Below are the code and all the weights of a small trained network. Each question names an input and a class and asks about switching units off, where a switched-off unit gives its printed mean instead of its output.

import numpy as np


def w(rows, s, z=0):
    codes = np.array(rows[::2]) - 128.0
    scale = np.full(codes.shape[1], s)
    scale[-1] = z or s
    return codes * scale


def f(y):
    return y / 2 * (1 + np.tanh(0.7978845608 * (y + 0.044715 * y**3)))


def log_softmax(a):
    a = a - a.max(-1, keepdims=True)
    return a - np.log(np.exp(a).sum(-1, keepdims=True))


def net(x, mask):
    res = np.array(x, float).reshape(1, 7) / 4 @ E
    y = f(res @ A[0][:, :-1].T + A[0][:, -1])
    res = res + np.where(mask, y, B[0][:, -1]) @ B[0][:, :-1]
    return log_softmax(res[-1] @ U[:, :-1].T + U[:, -1])


A, B = {}, {}
E = w([
[142,196,165,119,116,115,151,151,115,128,213],'x0',
[137,198,39,146,135,137,138,45,167,158,137],'x1',
[117,197,178,102,176,121,153,107,48,122,109],'x2',
[140,163,185,128,114,139,27,79,116,108,90],'x3',
[32,89,141,128,175,133,87,170,100,138,87],'x4',
[124,39,126,133,165,109,180,146,165,2,91],'x5',
[176,127,68,133,180,121,160,124,52,128,125],'x6',
],0.0082)
A[0] = w([
[135,74,212,117,123,130,127,142,111,86,105,135],'n0',
[157,92,130,136,96,131,149,156,182,136,187,159],'n1',
[106,141,114,123,152,124,140,126,127,148,147,92],'n2',
[165,125,92,124,125,126,154,116,142,134,124,187],'n3',
[111,41,85,131,146,122,147,129,145,73,89,86],'n4',
[132,187,144,114,132,135,121,117,107,186,147,176],'n5',
[157,119,115,116,149,128,101,129,76,119,127,168],'n6',
[122,100,200,123,126,124,150,136,122,103,98,231],'n7',
[168,214,117,124,117,127,130,80,184,103,128,171],'n8',
[151,105,157,124,120,130,140,150,126,150,131,226],'n9',
[126,120,127,134,130,130,126,114,120,140,138,43],'n10',
[158,186,120,129,111,129,133,91,166,113,127,166],'n11',
[126,166,132,149,112,125,125,132,102,141,127,42],'n12',
[134,194,144,132,121,116,126,120,106,199,133,146],'n13',
[135,133,124,115,125,121,93,130,139,122,124,151],'n14',
[135,145,126,134,133,128,139,127,146,105,140,148],'n15',
[135,143,113,131,155,132,136,122,82,131,113,233],'n16',
[199,116,44,127,129,126,212,115,112,144,127,219],'n17',
[110,95,127,137,127,127,150,124,137,106,108,48],'n18',
[96,131,156,127,139,122,123,136,128,131,129,184],'n19',
[125,123,127,140,117,117,102,125,143,134,118,97],'n20',
[72,168,104,127,165,123,248,160,98,102,180,251],'n21',
[132,141,140,121,131,135,123,120,112,137,144,62],'n22',
[155,132,108,133,158,127,92,129,37,116,112,46],'n23',
],0.017,0.0022)
B[0] = w([
[173,139,173,178,124,115,215,125,110,105,87,216],'n0',
[163,85,105,109,76,71,106,107,196,131,242,191],'n1',
[147,141,170,114,129,153,134,127,113,129,122,145],'n2',
[132,137,148,144,96,128,166,130,109,104,136,171],'n3',
[67,118,87,97,226,170,63,110,20,129,103,240],'n4',
[86,162,131,115,117,171,90,120,125,176,55,205],'n5',
[191,190,107,130,113,125,103,119,137,126,98,163],'n6',
[152,131,156,145,121,151,178,152,80,143,158,201],'n7',
[191,151,104,175,90,101,75,102,13,95,140,210],'n8',
[137,173,88,106,123,132,141,83,156,122,175,153],'n9',
[98,146,163,121,130,123,131,113,149,84,103,125],'n10',
[140,143,98,166,111,118,113,112,47,88,164,187],'n11',
[69,134,101,150,131,116,139,141,151,102,57,150],'n12',
[64,203,128,107,119,184,91,158,96,139,80,208],'n13',
[154,112,146,118,146,134,116,141,57,164,171,141],'n14',
[125,102,113,153,97,129,142,106,110,125,116,143],'n15',
[154,138,116,137,70,121,111,123,117,134,176,176],'n16',
[168,145,183,142,135,143,249,139,108,113,169,240],'n17',
[107,115,158,127,200,127,100,134,137,126,101,164],'n18',
[159,119,148,112,132,152,153,120,109,171,165,154],'n19',
[120,121,144,96,140,133,147,139,78,147,180,140],'n20',
[133,86,236,136,66,146,239,135,118,156,155,248],'n21',
[105,119,103,163,123,129,118,132,166,131,112,139],'n22',
[170,154,106,191,62,76,63,128,168,113,142,184],'n23',
],0.017,0.015)
U = w([
[118,183,143,140,54,149,139,146,125,174,108,158],'0',
[122,161,27,139,125,107,3,105,106,119,100,187],'1',
[236,110,154,176,99,98,237,105,94,80,199,206],'2',
[44,91,115,76,209,176,131,157,112,148,85,86],'3',
[195,124,125,162,108,35,86,153,181,136,101,5],'4',
[89,108,107,134,114,64,158,140,207,49,72,43],'5',
[134,58,81,55,86,42,132,126,221,145,215,80],'6',
[170,102,66,101,166,83,170,133,169,83,156,21],'7',
],0.0067,0.0027)

Each question gives the input, the list of numbers given to net, and the class t.
The units are the neurons (one row each of A and B). Each row of codes is followed by its name. A weight is (code - 128) times the scale printed after its matrix; where a second scale follows, it is the last column's (A, B and U).
mask holds one flag per neuron, in row order. A switched-off neuron (its flag False) gives its mean, the last column of its row in B, instead of its output. The means were averaged over made-up inputs and are rounded, as every weight is.
A unit's drop is (log p(t) with every unit on - log p(t) with that unit switched off) / (log p(t) with every unit on - log p(t) with every unit switched off).
The circuit of an input: a set's keep is (log p(t) with only the set's units on - log p(t) with every unit switched off) / (log p(t) with every unit on - log p(t) with every unit switched off). Starting from the 12 units with the biggest drops (on a tie, the unit counted first), units are removed one at a time, each time the one whose removal leaves the highest keep (on an exact tie, the one counted first), for as long as the keep stays at least 0.8.
units of the circuit, in order: the units of the circuit, biggest drop first
k most important neurons: the k neurons with the biggest drops, biggest first
drop when u is switched off: that unit's drop, to one decimal
input [-6,8,6,-6,3,-7,5], class 0: units of the circuit, in order => n13
input [-1,4,-5,3,-5,-8,6], class 0: 3 most important neurons => n17, n13, n4
input [-2,1,6,-7,-3,-8,5], class 0: 2 most important neurons => n13, n5
input [6,7,1,1,-3,-2,1], class 0: 2 most important neurons => n13, n5
input [5,-2,-2,1,0,-2,-3], class 0: 3 most important neurons => n4, n8, n23
input [3,-6,-8,0,3,3,5], class 3: 4 most important neurons => n4, n17, n21, n8
input [4,7,2,8,8,2,-7], class 1: 2 most important neurons => n21, n17
input [-7,6,-1,-4,-2,-8,-4], class 0: 2 most important neurons => n4, n17
input [-7,-7,-6,5,-6,5,-3], class 3: 3 most important neurons => n4, n17, n21
input [-5,5,7,1,6,4,1], class 1: 2 most important neurons => n17, n23
input [-6,7,6,6,-6,2,-2], class 1: 2 most important neurons => n21, n0
input [-6,-1,8,-2,5,-4,-7], class 0: 2 most important neurons => n4, n18
input [1,0,0,3,7,5,2], class 3: 2 most important neurons => n4, n17
input [-2,-6,-7,8,6,8,7], class 3: units of the circuit, in order => n4
input [3,7,-5,-1,4,7,-8], class 1: drop when n4 is switched off => 0.1
input [-5,1,-7,7,7,8,-8], class 3: drop when n4 is switched off => 0.4
input [5,2,-5,-5,0,5,-6], class 6: drop when n0 is switched off => 0.2
input [1,-2,5,5,-2,-2,-6], class 0: drop when n4 is switched off => 0.3
